Below are the code and all the weights of a small trained network. Each question names an input and a class and asks about switching units off, where a switched-off unit gives its printed mean instead of its output.

import numpy as np


def w(rows, s, z=0):
    codes = np.array(rows[::2]) - 128.0
    scale = np.full(codes.shape[1], s)
    scale[-1] = z or s
    return codes * scale


def f(y):
    return y / 2 * (1 + np.tanh(0.7978845608 * (y + 0.044715 * y**3)))


def log_softmax(a):
    a = a - a.max(-1, keepdims=True)
    return a - np.log(np.exp(a).sum(-1, keepdims=True))


def net(x, mask):
    res = np.array(x, float).reshape(1, 7) / 4 @ E
    y = f(res @ A[0][:, :-1].T + A[0][:, -1])
    res = res + np.where(mask, y, B[0][:, -1]) @ B[0][:, :-1]
    return log_softmax(res[-1] @ U[:, :-1].T + U[:, -1])


A, B = {}, {}
E = w([
[76,181,159,144,150,148,126,220,246],'x0',
[48,21,142,103,131,195,154,98,129],'x1',
[128,131,127,116,129,124,140,126,127],'x2',
[99,108,129,16,80,37,35,118,137],'x3',
[126,127,128,126,126,122,134,128,129],'x4',
[131,132,130,114,128,128,138,127,128],'x5',
[108,123,125,148,120,103,139,130,126],'x6',
],0.014)
A[0] = w([
[113,129,135,118,122,134,122,138,138,91],'N0',
[127,142,139,179,146,180,176,122,86,65],'N1',
[132,143,124,131,124,126,131,123,100,133],'N2',
[98,141,135,122,125,134,130,149,187,187],'N3',
[136,162,119,122,128,127,135,140,149,125],'N4',
[86,83,133,119,134,168,140,127,139,149],'N5',
[119,103,129,123,126,126,110,110,136,116],'N6',
[150,130,101,132,121,118,160,138,151,121],'N7',
[88,139,110,116,159,131,118,134,221,28],'N8',
[111,154,127,125,122,133,134,116,114,133],'N9',
[72,28,128,117,128,189,153,120,166,140],'N10',
[150,211,125,180,142,140,155,144,170,137],'N11',
[107,127,122,73,122,71,64,119,166,5],'N12',
[92,30,126,49,112,110,90,101,73,108],'N13',
[102,132,132,59,115,67,59,131,150,106],'N14',
[150,187,124,133,129,95,93,127,94,59],'N15',
[78,57,138,115,125,178,146,128,143,26],'N16',
[114,91,124,133,133,125,106,124,83,108],'N17',
[97,132,145,117,125,138,119,158,167,37],'N18',
[116,31,120,78,121,118,112,96,99,97],'N19',
[121,152,131,146,129,126,134,134,128,163],'N20',
[209,94,108,149,121,105,147,82,7,97],'N21',
[182,98,115,137,134,106,141,89,57,203],'N22',
[139,141,129,153,133,143,131,132,135,158],'N23',
[125,137,123,116,126,142,118,146,111,118],'N24',
[82,46,119,114,138,179,153,120,166,37],'N25',
[134,119,122,159,137,164,160,128,103,52],'N26',
[123,149,153,134,121,146,154,133,129,106],'N27',
[123,141,117,165,144,156,164,105,116,196],'N28',
[119,114,137,123,123,131,116,114,128,123],'N29',
],0.018,0.015)
B[0] = w([
[122,130,127,118,130,102,135,124,125,133],'N0',
[127,113,102,122,115,80,125,105,82,188],'N1',
[141,120,131,126,131,125,137,134,109,144],'N2',
[121,126,153,138,163,160,145,142,134,203],'N3',
[119,117,128,124,146,155,139,123,136,155],'N4',
[135,125,113,136,112,108,121,107,98,194],'N5',
[152,113,125,117,156,138,138,102,129,146],'N6',
[121,110,123,139,141,149,111,123,125,140],'N7',
[142,120,110,110,97,87,121,109,72,174],'N8',
[147,115,119,157,131,137,109,136,127,131],'N9',
[143,119,102,116,101,90,124,119,57,240],'N10',
[116,131,154,133,130,158,116,135,211,219],'N11',
[122,151,170,125,146,154,120,232,107,196],'N12',
[120,108,107,142,129,122,145,57,226,253],'N13',
[139,130,112,137,110,117,121,148,5,236],'N14',
[121,108,107,122,112,90,138,109,56,172],'N15',
[113,148,173,124,147,163,130,200,99,184],'N16',
[135,118,129,138,132,130,132,97,159,161],'N17',
[139,135,98,138,106,97,120,113,96,154],'N18',
[132,131,117,123,127,125,129,71,212,218],'N19',
[144,139,139,106,148,159,139,113,138,156],'N20',
[119,156,163,126,146,166,117,220,75,245],'N21',
[131,119,108,122,102,84,125,124,45,234],'N22',
[114,134,140,117,147,132,161,135,159,161],'N23',
[118,128,131,156,137,106,145,132,120,127],'N24',
[127,159,154,140,145,149,110,213,92,193],'N25',
[136,118,114,126,111,99,136,100,90,159],'N26',
[134,116,119,141,141,150,114,131,131,145],'N27',
[124,145,147,125,138,154,118,166,136,199],'N28',
[117,130,130,113,136,120,146,110,138,141],'N29',
],0.027,0.026)
U = w([
[124,149,193,131,171,153,123,202,127,252],'0',
[149,103,102,117,113,70,128,120,94,23],'1',
[117,85,136,143,179,158,161,68,252,110],'2',
],0.013,0.0043)

Each question gives the input, the list of numbers given to net, and the class t.
The units are the neurons (one row each of A and B). Each row of codes is followed by its name. A weight is (code - 128) times the scale printed after its matrix; where a second scale follows, it is the last column's (A, B and U).
mask holds one flag per neuron, in row order. A switched-off neuron (its flag False) gives its mean, the last column of its row in B, instead of its output. The means were averaged over made-up inputs and are rounded, as every weight is.
A unit's drop is (log p(t) with every unit on - log p(t) with that unit switched off) / (log p(t) with every unit on - log p(t) with every unit switched off).
The circuit of an input: a set's keep is (log p(t) with only the set's units on - log p(t) with every unit switched off) / (log p(t) with every unit on - log p(t) with every unit switched off). Starting from the 12 units with the biggest drops (on a tie, the unit counted first), units are removed one at a time, each time the one whose removal leaves the highest keep (on an exact tie, the one counted first), for as long as the keep stays at least 0.8.
units of the circuit, in order: the units of the circuit, biggest drop first
most important unit: the unit with the biggest drop
top k neurons: the k neurons with the biggest drops, biggest first
drop when u is switched off: that unit's drop, to one decimal
input [-5,1,5,5,-1,-7,-3], class 2: units of the circuit, in order	N13
input [-8,-3,-7,0,7,-5,-1], class 0: top 4 neurons	N21, N10, N1, N14
input [-5,4,7,4,-7,8,-1], class 2: top 2 neurons	N13, N19
input [4,6,2,4,-7,-4,-4], class 1: top 2 neurons	N10, N21
input [-6,-3,-2,-1,-6,-1,7], class 0: top 2 neurons	N21, N10
input [-8,0,2,-4,8,8,1], class 0: top 4 neurons	N21, N10, N28, N14
input [5,4,-3,2,1,1,6], class 1: top 2 neurons	N21, N10
input [-6,-8,3,0,-1,6,-2], class 0: top 2 neurons	N21, N10
input [5,2,2,8,2,1,-2], class 1: top 2 neurons	N14, N21
input [8,5,3,7,6,8,-5], class 1: top 3 neurons	N8, N21, N10
input [-4,8,6,-7,-6,5,8], class 1: top 2 neurons	N10, N1
input [0,1,-5,-6,-4,4,0], class 1: top 2 neurons	N1, N21
input [7,1,-6,4,2,-6,7], class 1: top 4 neurons	N8, N21, N18, N16
input [-8,0,-3,-1,1,-8,-2], class 0: top 3 neurons	N21, N10, N14
input [-3,6,-2,-3,2,2,1], class 1: units of the circuit, in order	N10
input [7,2,1,3,8,4,1], class 1: top 2 neurons	N8, N21
input [3,2,-2,7,-2,5,-5], class 1: top 2 neurons	N14, N21
input [0,6,-3,1,1,-3,-4], class 2: drop when N19 is switched off	0.2
input [3,4,-8,6,-6,4,3], class 1: drop when N21 is switched off	0.4
input [1,-2,5,-5,8,8,5], class 2: drop when N14 is switched off	0.2
input [2,-7,-4,0,5,0,2], class 2: drop when N12 is switched off	0.1
input [1,8,2,2,-4,-5,2], class 1: most important unit	N10
